Below are the code and all the weights of a small trained network. Each question names an input and a class and asks about switching units off, where a switched-off unit gives its printed mean instead of its output.

import numpy as np


def w(rows, s, z=0):
    codes = np.array(rows[::2]) - 128.0
    scale = np.full(codes.shape[1], s)
    scale[-1] = z or s
    return codes * scale


def norm(h):
    return h / np.sqrt((h * h).mean(-1, keepdims=True) + 1e-5)


def f(y):
    return y / 2 * (1 + np.tanh(0.7978845608 * (y + 0.044715 * y**3)))


def log_softmax(a):
    a = a - a.max(-1, keepdims=True)
    return a - np.log(np.exp(a).sum(-1, keepdims=True))


def net(x, mask):
    res = np.array(x, float).reshape(1, 4) / 4 @ E
    u = 0
    for l in range(3):
        y = f(norm(res) @ A[l][:, :-1].T + A[l][:, -1])
        res = res + np.where(mask[u : u + 3], y, B[l][:, -1]) @ B[l][:, :-1]
        u += 3
    return log_softmax(norm(res)[-1] @ U[:, :-1].T + U[:, -1])


A, B = {}, {}
E = w([
[67,133,105,94,161,184,122,109,55],'x0',
[126,119,122,112,129,127,142,107,145],'x1',
[90,148,85,110,146,110,251,198,104],'x2',
[123,133,116,109,155,110,102,147,146],'x3',
],0.014)
A[0] = w([
[146,158,58,108,116,56,254,214,106,153],'L0N0',
[151,125,174,179,135,134,52,89,194,228],'L0N1',
[163,171,161,185,83,33,160,147,222,254],'L0N2',
],0.007,0.0061)
B[0] = w([
[209,124,91,115,191,199,174,182,149,250],'L0N0',
[104,226,129,63,46,113,144,23,108,222],'L0N1',
[176,25,210,208,150,130,119,248,234,247],'L0N2',
],0.011)
A[1] = w([
[65,10,148,127,183,121,118,220,104,87],'L1N0',
[142,125,255,148,35,68,80,133,240,3],'L1N1',
[86,174,104,103,145,140,76,61,97,53],'L1N2',
],0.0075,0.0039)
B[1] = w([
[141,143,158,168,133,150,192,94,174,179],'L1N0',
[36,185,167,12,9,88,161,144,67,255],'L1N1',
[155,80,107,232,131,67,76,182,143,170],'L1N2',
],0.013,0.008)
A[2] = w([
[91,143,79,67,85,134,173,188,109,2],'L2N0',
[168,254,35,43,177,207,143,70,75,104],'L2N1',
[180,135,80,213,149,155,17,13,119,48],'L2N2',
],0.009,0.0026)
B[2] = w([
[83,125,74,125,92,89,56,154,112,196],'L2N0',
[8,161,62,107,159,61,97,156,83,255],'L2N1',
[113,21,123,200,212,76,17,42,37,246],'L2N2',
],0.014,0.005)
U = w([
[135,168,204,101,6,89,112,90,153,156],'0',
[102,92,139,152,136,81,60,50,69,64],'1',
[196,103,156,171,154,147,192,179,213,255],'2',
[53,165,62,126,174,112,160,167,93,29],'3',
],0.019,0.0021)

Each question gives the input, the list of numbers given to net, and the class t.
The units are the neurons (one row each of A and B). Each row of codes is followed by its name. A weight is (code - 128) times the scale printed after its matrix; where a second scale follows, it is the last column's (A, B and U).
mask holds one flag per neuron, layer by layer. A switched-off neuron (its flag False) gives its mean, the last column of its row in B, instead of its output. The means were averaged over made-up inputs and are rounded, as every weight is.
A unit's drop is (log p(t) with every unit on - log p(t) with that unit switched off) / (log p(t) with every unit on - log p(t) with every unit switched off).
unit that matters most: the unit with the biggest drop
k most important neurons: the k neurons with the biggest drops, biggest first
top k neurons in layer l: the k neurons of layer l with the biggest drops, biggest first
drop when u is switched off: that unit's drop, to one decimal
input [-4,0,0,7], class 0: unit that matters most	L1N1
input [0,7,8,-3], class 2: 2 most important neurons	[L0N1; L1N1]
input [8,-5,-1,7], class 1: 4 most important neurons	[L0N2; L0N0; L1N1; L1N2]
input [0,-4,5,4], class 2: 2 most important neurons	[L0N1; L1N1]
input [3,4,0,-7], class 1: 3 most important neurons	[L0N2; L0N0; L1N1]
input [4,6,0,0], class 1: 4 most important neurons	[L0N2; L0N0; L1N2; L1N1]
input [2,-2,0,1], class 1: 3 most important neurons	[L0N2; L0N0; L1N1]
input [8,-3,0,-4], class 1: top 2 neurons in layer 0	[L0N2; L0N0]
input [0,-3,1,-8], class 2: 2 most important neurons	[L0N1; L1N1]
input [0,-7,4,7], class 2: 2 most important neurons	[L0N1; L1N1]
input [0,7,1,3], class 2: drop when L0N1 is switched off	1.8
